Below are the code and all the weights of a small trained network. Each question names an input and a class and asks about switching units off, where a switched-off unit gives its printed mean instead of its output.

import numpy as np


def w(rows, s, z=0):
    codes = np.array(rows[::2]) - 128.0
    scale = np.full(codes.shape[1], s)
    scale[-1] = z or s
    return codes * scale


def f(y):
    return np.maximum(y, 0)


def log_softmax(a):
    a = a - a.max(-1, keepdims=True)
    return a - np.log(np.exp(a).sum(-1, keepdims=True))


def net(x, mask):
    res = np.array(x, float).reshape(1, 7) / 4 @ E
    y = f(res @ A[0][:, :-1].T + A[0][:, -1])
    res = res + np.where(mask, y, B[0][:, -1]) @ B[0][:, :-1]
    return log_softmax(res[-1] @ U[:, :-1].T + U[:, -1])


A, B = {}, {}
E = w([
[127,130,128,128,127],'x0',
[126,127,128,128,129],'x1',
[128,127,127,128,129],'x2',
[177,203,62,100,53],'x3',
[71,47,76,214,32],'x4',
[1,125,78,30,117],'x5',
[72,200,43,202,206],'x6',
],0.0081)
A[0] = w([
[158,193,80,156,31,152],'neuron 0',
[220,128,162,203,122,105],'neuron 1',
[59,71,191,185,144,164],'neuron 2',
[194,217,185,29,219,93],'neuron 3',
[180,130,159,201,127,86],'neuron 4',
[121,175,126,62,114,120],'neuron 5',
[148,161,182,33,215,87],'neuron 6',
[111,183,83,206,209,71],'neuron 7',
[140,176,121,115,122,207],'neuron 8',
[197,134,177,106,71,69],'neuron 9',
[129,67,83,164,19,125],'neuron 10',
[140,57,211,112,58,148],'neuron 11',
[59,137,133,94,99,115],'neuron 12',
[173,116,146,220,113,89],'neuron 13',
[102,90,159,139,166,255],'neuron 14',
[137,59,149,173,207,158],'neuron 15',
[189,154,156,177,110,122],'neuron 16',
[101,81,88,175,36,67],'neuron 17',
[146,77,156,78,92,79],'neuron 18',
[134,89,172,80,92,80],'neuron 19',
[93,85,137,200,57,51],'neuron 20',
[79,90,48,24,132,76],'neuron 21',
[104,130,158,152,130,168],'neuron 22',
[190,178,91,74,74,178],'neuron 23',
[175,158,165,190,123,87],'neuron 24',
[57,70,169,129,203,192],'neuron 25',
[159,101,217,87,86,88],'neuron 26',
[96,116,53,198,170,117],'neuron 27',
[149,202,54,171,31,150],'neuron 28',
[153,80,159,58,90,77],'neuron 29',
[253,131,120,193,188,92],'neuron 30',
[142,180,1,101,37,175],'neuron 31',
[108,186,101,134,200,160],'neuron 32',
[148,59,148,67,121,101],'neuron 33',
[202,112,127,182,130,106],'neuron 34',
[189,76,178,55,69,121],'neuron 35',
[226,108,117,162,129,72],'neuron 36',
[57,158,136,88,111,78],'neuron 37',
[182,195,80,125,127,123],'neuron 38',
],0.0079,0.009)
B[0] = w([
[145,124,179,109,190,199],'neuron 0',
[79,113,118,54,110,191],'neuron 1',
[180,130,137,109,194,211],'neuron 2',
[77,20,67,255,117,230],'neuron 3',
[63,133,96,38,139,165],'neuron 4',
[119,107,135,120,158,168],'neuron 5',
[107,63,84,166,132,199],'neuron 6',
[98,197,81,162,92,184],'neuron 7',
[207,102,157,150,103,207],'neuron 8',
[110,152,107,128,150,163],'neuron 9',
[141,94,114,195,148,207],'neuron 10',
[162,180,80,142,129,222],'neuron 11',
[106,134,136,66,133,164],'neuron 12',
[77,125,109,86,107,171],'neuron 13',
[210,121,176,95,93,254],'neuron 14',
[157,145,132,122,161,202],'neuron 15',
[109,112,108,67,140,175],'neuron 16',
[99,65,87,171,180,176],'neuron 17',
[104,201,87,148,134,162],'neuron 18',
[100,186,93,141,102,162],'neuron 19',
[85,76,80,180,156,165],'neuron 20',
[80,126,108,44,132,176],'neuron 21',
[174,102,140,105,142,171],'neuron 22',
[174,112,179,131,202,211],'neuron 23',
[59,120,112,66,139,160],'neuron 24',
[180,156,148,108,183,226],'neuron 25',
[102,173,75,163,130,182],'neuron 26',
[165,172,82,161,114,185],'neuron 27',
[154,126,135,132,168,207],'neuron 28',
[113,177,75,178,128,170],'neuron 29',
[77,126,120,84,106,194],'neuron 30',
[161,132,159,110,165,229],'neuron 31',
[148,147,92,153,54,201],'neuron 32',
[126,160,90,138,145,170],'neuron 33',
[104,131,102,55,147,170],'neuron 34',
[139,195,86,186,148,211],'neuron 35',
[67,129,148,101,123,159],'neuron 36',
[73,121,131,78,125,151],'neuron 37',
[127,103,144,145,162,174],'neuron 38',
],0.0076,0.0093)
U = w([
[82,5,81,187,121,34],'0',
[109,243,65,152,100,31],'1',
[35,102,110,14,115,72],'2',
[166,102,128,107,111,255],'3',
[162,105,132,109,113,248],'4',
[171,114,172,108,192,12],'5',
[147,105,140,114,104,254],'6',
[132,131,217,114,29,67],'7',
],0.012,0.0086)

Each question gives the input, the list of numbers given to net, and the class t.
The units are the neurons (one row each of A and B). Each row of codes is followed by its name. A weight is (code - 128) times the scale printed after its matrix; where a second scale follows, it is the last column's (A, B and U).
mask holds one flag per neuron, in row order. A switched-off neuron (its flag False) gives its mean, the last column of its row in B, instead of its output. The means were averaged over made-up inputs and are rounded, as every weight is.
A unit's drop is (log p(t) with every unit on - log p(t) with that unit switched off) / (log p(t) with every unit on - log p(t) with every unit switched off).
The circuit of an input: a set's keep is (log p(t) with only the set's units on - log p(t) with every unit switched off) / (log p(t) with every unit on - log p(t) with every unit switched off). Starting from the 12 units with the biggest drops (on a tie, the unit counted first), units are removed one at a time, each time the one whose removal leaves the highest keep (on an exact tie, the one counted first), for as long as the keep stays at least 0.8.
units of the circuit, in order: the units of the circuit, biggest drop first
unit that matters most: the unit with the biggest drop
k most important neurons: the k neurons with the biggest drops, biggest first
drop of u: that unit's drop, to one decimal
input [3,-6,0,5,-4,7,4], class 2: unit that matters most : neuron 21
input [4,-5,-2,2,3,-1,-5], class 1: 2 most important neurons : (neuron 35; neuron 11)
input [-2,-1,0,-8,6,1,-5], class 5: units of the circuit, in order : (neuron 2; neuron 25)
input [-4,-6,-7,-7,6,6,3], class 3: 2 most important neurons : (neuron 3; neuron 25)
input [2,2,-8,-2,7,-6,-8], class 1: units of the circuit, in order : (neuron 11; neuron 35; neuron 26)
input [-1,-6,-2,7,-6,-2,2], class 5: 2 most important neurons : (neuron 23; neuron 0)
input [-1,2,-2,-8,2,4,-2], class 5: units of the circuit, in order : (neuron 25; neuron 2)
input [0,2,3,5,-3,3,-4], class 5: 2 most important neurons : (neuron 23; neuron 32)
input [-5,-5,0,8,3,6,-7], class 5: 3 most important neurons : (neuron 23; neuron 31; neuron 0)
input [-7,-7,3,-8,0,6,-2], class 5: 2 most important neurons : (neuron 25; neuron 2)
input [-1,4,-4,8,5,0,-8], class 1: units of the circuit, in order : (neuron 35; neuron 11)
input [0,-2,-2,8,8,5,-1], class 0: 2 most important neurons : (neuron 17; neuron 10)
input [-3,-8,2,-5,4,-5,6], class 6: 2 most important neurons : (neuron 35; neuron 11)
input [2,-5,-2,-1,-7,-4,-6], class 0: units of the circuit, in order : (neuron 3)
input [5,2,-7,3,7,-8,2], class 2: drop of neuron 13 : 0.1
input [-4,1,0,-3,-6,0,6], class 0: drop of neuron 36 : 0.0
input [4,0,7,-7,-7,4,-3], class 0: drop of neuron 6 : 0.5
input [-8,-5,-3,0,-8,-5,5], class 0: drop of neuron 3 : 0.5
